Input: [ 0.141 -0.049 -0.143 -0.149]
Output: 0.141, -0.049

Input: [-116.458  113.086   -0.309  -29.494]
Output: 113.086, -0.309

Input:
[[ -1.79  -3.36  -6.24   1.19 -18.66   1.41]
 [ 16.55   2.76   0.32  -2.38 -11.44 -10.92]
 [ -7.34  -5.55  15.98  15.40   6.29  10.14]]
Output: 16.55, 15.98

Input:
[[  73.24  -55.96   49.78  159.98   95.27  -36.31]
 [  63.58 -138.92   79.12  -47.03   48.25  178.36]]
Output: 178.36, 159.98

Input:
[[-0.13  0.17 -0.13 -0.19  0.13]
 [-0.04 -0.08  0.00  0.03 -0.07]]
Output: 0.17, 0.13

Input: [-1.1  0.3  1.6 -0.6 -0.2  0.0]
Output: 1.6, 0.3
---
[[ 90  90 104 106 130 131 117 167 123 171 160 136 126 125 124]
 [133 162  89 154 134  98 130 113 152 125 131 149 169 160 137]
 [137 156 110 150 132 112 138  90 140 125 124 125 134 155 171]
 [113 107 201  85 101 147 109 142  81 153 171 157 135 126 124]
 [142 164 132 154 134 109 134  87 143 139 162 169 148 131 125]
 [125 123 145 125 129 114 128 110 135 125 129 144 167 165 142]
 [143 151 148 139 122 115 130 102 127 159 171 151 131 126 124]
 [132 153 110 149 139 105 139  97 155 125 129 144 167 166 144]
 [ 95  95  96 116 121 138 125 154 123 144 168 165 142 128 125]
 [ 97  60 158  61 108 171  92 185  64 127 141 164 168 146 129]
 [108  94 136  92 118 145 113 145 108 124 125 126 133 157 171]
 [132 135 149 127 127 134 125 118 123 155 135 126 124 125 124]] Answer: 129

[[160 151 116 116 115 135 125 127 156]
 [110 136 118  99 170 121 104  99 114]
 [148 119 131 152  92 142 157 149 140]
 [139 118 154 131 128 133 150 135 150]
 [110 178  77 153 138 115  84  99  93]
 [150 125 131 117 114 138 123 144 144]
 [120 114 131 153 124 123 122 121 116]
 [147  68 176 204  42 150 213 191 151]
 [195  82 168 128 105 158 144 167 173]
 [101 136 119 124 161 128  88 107  78]
 [ 67 128 133 140 158 108 142 122  90]
 [152 111 142 130 136 138 107 136 133]] Answer: 78

[[2 2 2 5 3 3 4 6 1 5 8 5 6 2 4]
 [1 4 4 3 5 4 3 3 4 4 3 1 2 5 3]
 [3 1 2 5 2 3 3 5 2 2 7 5 3 1 3]
 [4 4 4 3 4 4 4 3 4 4 3 3 4 4 4]
 [4 3 3 4 3 3 3 4 3 4 4 3 4 3 4]
 [5 4 3 4 4 3 4 4 3 4 4 3 4 4 3]
 [3 4 3 4 4 4 4 4 4 4 5 4 4 3 4]
 [4 4 4 4 3 4 4 3 4 4 3 4 3 5 3]
 [3 4 4 5 4 3 4 5 4 4 4 4 4 4 4]
 [4 3 3 3 4 4 4 3 3 4 3 3 4 4 4]
 [4 3 3 4 3 4 3 3 3 4 4 3 4 3 4]
 [4 4 3 3 4 3 4 4 3 4 4 4 4 3 3]] Answer: 4

[[ 290  293   51  156  277  657 -457]
 [ 471  -45 -343  835  449  239 -641]
 [ -20 -276  123 -728 -180 -483  513]
 [ -41  568  186   89  -41  266  369]
 [-141  -80   95  432  338  704 -894]
 [ 386   10  265  382  190  651 -160]
 [-320  -36 -241  -22  578  344  298]
 [-239 -802  -87  123  330 -791 -866]
 [ 644   95   86  160  152  761 -555]] Answer: 298

[[7547 3478 7800 3868 4915 6065 4871 9264 5874 5066 2879 6588 6876]
 [5777 4408 7977 6818 7965 6378 5342 5130 5100 4778 4479 7495 6690]
 [8651 2892 6477 3894 5928 4929 5382 8998 5502 5388 3974 6516 7605]
 [8699 3584 5606 3459 6645 6396 5528 8783 5860 5595 3483 6421 7123]
 [7512 3673 6335 4211 7275 7512 4459 7813 4879 4804 4180 6912 6855]
 [6600 6921 5117 5906 5817 6396 5812 6143 7457 7026 6647 5364 6036]
 [6887 3459 6394 6218 7099 6565 5301 7210 4463 4952 3988 7895 6196]
 [7450 3689 6454 4202 6373 5523 4041 6991 4314 5718 3975 7584 7287]
 [7827 3453 6921 3933 5217 6786 4970 8076 5394 5529 4580 6832 7124]
 [6379 4186 7431 5561 7128 6530 4604 8580 4523 5437 3113 7674 6624]
 [6603 4715 8291 7242 7994 6082 5358 5360 3825 4604 4741 6930 5688]] Answer: 7124

[[-721  180  182 -164 -130  198]
 [ 123 -107   32  -72 -174  -56]
 [ 272 -261 -309  276  380 -305]
 [ 357 -397 -463   33  119 -182]
 [-169  133  128  -83  -58   58]
 [ 487 -271 -211 -108 -125 -249]
 [ 502 -302 -177 -125 -203 -231]] Answer: 58
---
Q: ((5, 5, 2, 6), (3, 7, 5, 4))
A: 7
Q: ((483, 536, 467, 730, 372, 310, 125), (409, 390, 863, 407, 79, 685, 631), (444, 448, 696, 532, 389, 529, 419))
A: 79
Q: ((635, 471, 120, 827), (471, 862, 2, 824))
A: 862
Q: ((140, 176, 124, 171, 176), (2, 128, 102, 61, 237))
A: 102
Q: ((-20, 5, 22, -15, -29, -25, -28), (-25, -26, -28, -28, -7, 32, -10), (-25, -28, -26, -21, -27, -6, 31))
A: -7
Q: ((596, 266, 555, 868, 332, 573, 566), (625, 228, 398, 616, 321, 617, 605), (618, 31, 252, 519, 322, 612, 833))
A: 321
Q: ((189, -123, -501, 313, -220), (-312, 91, 606, -23, 452))
A: 606
Q: ((2815, 5722, 8315, 2210, 2539, 2412), (3227, 2861, 7816, 7594, 2524, 2393), (8169, 8357, 2648, 8005, 8134, 8012))
A: 7594
Q: ((-3, -38, 36, -7, -35), (34, 11, 12, 0, -25))
A: 12
Q: ((79, 72, 69, 45, 30), (21, 21, 16, 61, 28))
A: 16
---
[[-11.05, 2.47, 2.79, 5.15], [-19.43, -17.47, 11.41, 12.18], [-12.94, -11.70, 5.59, 5.31]] ans = -11.05, 5.31
[18.7, 1.1, -6.6, 2.8, -13.9, -19.9, 0.8] ans = 18.7, 0.8
[[1.617, -0.690, 0.931, -1.369, 0.396], [0.362, 1.652, 1.216, 0.578, 1.825]] ans = 1.617, 1.825
[[0.189, -0.172, 0.199, -0.220, -0.202, 0.182], [-0.059, 0.078, 0.122, -0.125, 0.062, -0.077], [-0.043, 0.067, 0.103, -0.110, 0.044, -0.066]] ans = 0.189, -0.066
[0.12, 0.06, 0.16, 0.07, -0.12, -0.06] ans = 0.12, -0.06
[0.150, -0.152, 0.107, -0.166, -0.138, 0.154] ans = 0.150, 0.154
[-17.673, -12.051, 0.655, 4.773, -3.571, 10.518] ans = -17.673, 10.518
[[9.43, 11.82, 11.85, -18.84, -7.03], [-1.36, 9.15, 7.14, -15.43, -11.58]] ans = 9.43, -11.58
[[4.35, 10.82, 8.32, 1.06], [-11.50, -12.58, 3.14, 1.38]] ans = 4.35, 1.38
[[13.053, -4.195, 5.604, 6.266, 4.533, 0.691, 16.544], [-7.824, 3.299, 0.230, 10.468, -21.375, 2.098, 4.507]] ans = 13.053, 4.507
